Below is a small trained network, with its code and all its weights. Each question gives an input and a class and asks what happens when units are switched off, that is, made to give their printed mean instead of their output.

import numpy as np


def w(rows, s, z=0):
    codes = np.array(rows[::2]) - 128.0
    scale = np.full(codes.shape[1], s)
    scale[-1] = z or s
    return codes * scale


def f(y):
    return np.maximum(y, 0)


def log_softmax(a):
    a = a - a.max(-1, keepdims=True)
    return a - np.log(np.exp(a).sum(-1, keepdims=True))


def net(x, mask):
    res = np.array(x, float).reshape(1, 5) / 4 @ E
    y = f(res @ A[0][:, :-1].T + A[0][:, -1])
    res = res + np.where(mask, y, B[0][:, -1]) @ B[0][:, :-1]
    return log_softmax(res[-1] @ U[:, :-1].T + U[:, -1])


A, B = {}, {}
E = w([
[210,33,225,22,24,93,56,199,208],'x0',
[131,133,123,123,133,125,138,135,133],'x1',
[52,104,245,97,240,228,185,93,224],'x2',
[2,37,44,157,14,183,220,230,189],'x3',
[140,237,190,77,73,250,117,213,36],'x4',
],0.0044)
A[0] = w([
[141,13,77,172,192,28,147,26,221,164],'N0',
[77,111,230,110,226,181,177,102,197,126],'N1',
[186,152,45,158,62,70,97,135,53,167],'N2',
[83,72,228,112,223,194,184,89,216,102],'N3',
[134,65,65,213,145,21,106,105,112,178],'N4',
[145,237,206,101,75,235,130,227,76,252],'N5',
[27,124,220,107,211,204,193,105,228,96],'N6',
[182,56,225,36,49,100,73,175,180,60],'N7',
[223,166,178,68,213,84,46,47,106,47],'N8',
[222,150,200,63,209,70,62,51,102,20],'N9',
[160,206,176,95,104,230,98,192,26,187],'N10',
[86,117,215,50,227,189,162,90,196,130],'N11',
[44,36,101,111,9,182,188,223,179,125],'N12',
[165,31,131,87,118,60,92,106,210,169],'N13',
[204,43,218,35,32,115,38,214,207,76],'N14',
[169,25,199,26,65,58,69,148,186,151],'N15',
[95,52,77,162,202,3,122,33,225,165],'N16',
[49,194,24,249,191,161,192,108,81,222],'N17',
[211,161,196,78,185,112,36,56,73,56],'N18',
[45,45,48,157,43,172,221,219,187,54],'N19',
[124,165,24,192,97,46,98,108,67,218],'N20',
[189,95,68,83,38,83,58,143,80,182],'N21',
[197,156,184,109,224,95,57,46,87,46],'N22',
],0.0046,0.0025)
B[0] = w([
[42,200,102,28,233,177,37,211,192,218],'N0',
[182,138,198,199,26,58,38,191,58,207],'N1',
[194,141,219,199,68,77,32,198,61,216],'N2',
[219,129,207,181,24,56,40,202,64,207],'N3',
[115,217,203,106,114,160,39,190,116,202],'N4',
[59,210,118,35,199,175,18,206,176,253],'N5',
[165,156,183,172,14,46,34,150,39,214],'N6',
[51,211,189,205,207,132,225,32,50,209],'N7',
[46,33,65,17,41,34,163,62,76,206],'N8',
[54,29,28,38,37,36,172,46,85,198],'N9',
[24,203,103,8,195,163,76,163,153,229],'N10',
[214,131,195,198,24,48,22,214,78,208],'N11',
[32,68,71,18,58,11,178,63,64,235],'N12',
[59,205,205,115,219,157,107,146,92,193],'N13',
[60,254,223,219,220,164,237,19,26,234],'N14',
[83,233,207,161,221,138,171,94,51,224],'N15',
[30,225,108,21,227,203,49,227,208,218],'N16',
[17,212,224,164,185,109,224,23,38,254],'N17',
[67,66,31,14,48,26,168,87,84,204],'N18',
[14,15,30,35,21,36,165,57,47,220],'N19',
[180,205,224,200,77,74,71,164,42,226],'N20',
[202,188,205,182,84,107,64,201,87,215],'N21',
[68,70,52,60,37,19,166,31,54,199],'N22',
],0.0041,0.0057)
U = w([
[47,29,26,23,18,18,218,8,88,48],'0',
[98,172,155,124,162,115,119,157,105,251],'1',
[69,234,191,217,211,176,211,28,73,146],'2',
[65,201,101,19,210,206,28,230,171,146],'3',
[229,119,194,241,9,67,11,234,84,20],'4',
[223,58,85,152,199,178,178,133,166,202],'5',
[233,33,22,237,209,253,237,132,222,4],'6',
[214,6,2,218,218,249,226,132,225,4],'7',
],0.0041,0.0035)

Each question gives the input, the list of numbers given to net, and the class t.
The units are the neurons (one row each of A and B). Each row of codes is followed by its name. A weight is (code - 128) times the scale printed after its matrix; where a second scale follows, it is the last column's (A, B and U).
mask holds one flag per neuron, in row order. A switched-off neuron (its flag False) gives its mean, the last column of its row in B, instead of its output. The means were averaged over made-up inputs and are rounded, as every weight is.
A unit's drop is (log p(t) with every unit on - log p(t) with that unit switched off) / (log p(t) with every unit on - log p(t) with every unit switched off).
The circuit of an input: a set's keep is (log p(t) with only the set's units on - log p(t) with every unit switched off) / (log p(t) with every unit on - log p(t) with every unit switched off). Starting from the 12 units with the biggest drops (on a tie, the unit counted first), units are removed one at a time, each time the one whose removal leaves the highest keep (on an exact tie, the one counted first), for as long as the keep stays at least 0.8.
circuit, biggest first: the units of the circuit, biggest drop first
most important unit: the unit with the biggest drop
k most important neurons: the k neurons with the biggest drops, biggest first
drop when u is switched off: that unit's drop, to one decimal
input [-4,6,3,7,6], class 0: circuit, biggest first -> [N19 N12]
input [7,-1,3,5,-8], class 3: circuit, biggest first -> [N0]
input [7,2,7,-1,2], class 2: 4 most important neurons -> [N14 N7 N15 N2]
input [8,6,-1,5,-7], class 2: circuit, biggest first -> [N14 N15]
input [-6,-6,3,-4,-7], class 3: circuit, biggest first -> [N16 N0]
input [7,4,4,-4,2], class 2: circuit, biggest first -> [N14 N7]
input [-5,7,6,-5,8], class 3: 2 most important neurons -> [N5 N10]
input [6,3,-7,-8,-6], class 0: 3 most important neurons -> [N9 N8 N18]
input [-1,6,-4,-5,8], class 3: circuit, biggest first -> [N5 N10]
input [-3,2,0,-3,-6], class 3: circuit, biggest first -> [N16 N0]
input [7,5,7,-8,-7], class 0: 3 most important neurons -> [N9 N8 N22]
input [8,5,-4,-3,2], class 2: 3 most important neurons -> [N14 N7 N15]
input [-3,6,-6,-4,8], class 3: 2 most important neurons -> [N10 N5]
input [1,-1,8,7,2], class 4: most important neuron -> [N3]
input [5,-5,3,7,4], class 0: 2 most important neurons -> [N12 N19]
input [-7,-6,-8,-7,-8], class 3: 2 most important neurons -> [N16 N0]
input [6,1,6,-1,3], class 2: 2 most important neurons -> [N14 N7]
input [-2,-3,-4,-5,5], class 0: drop when N8 is switched off -> 0.3
input [1,3,8,3,-4], class 4: drop when N1 is switched off -> 0.1
input [1,3,8,-6,6], class 4: most important unit -> N11
input [-1,-3,4,-5,1], class 0: drop when N12 is switched off -> -0.1
input [0,2,7,1,-6], class 4: drop when N16 is switched off -> -0.1
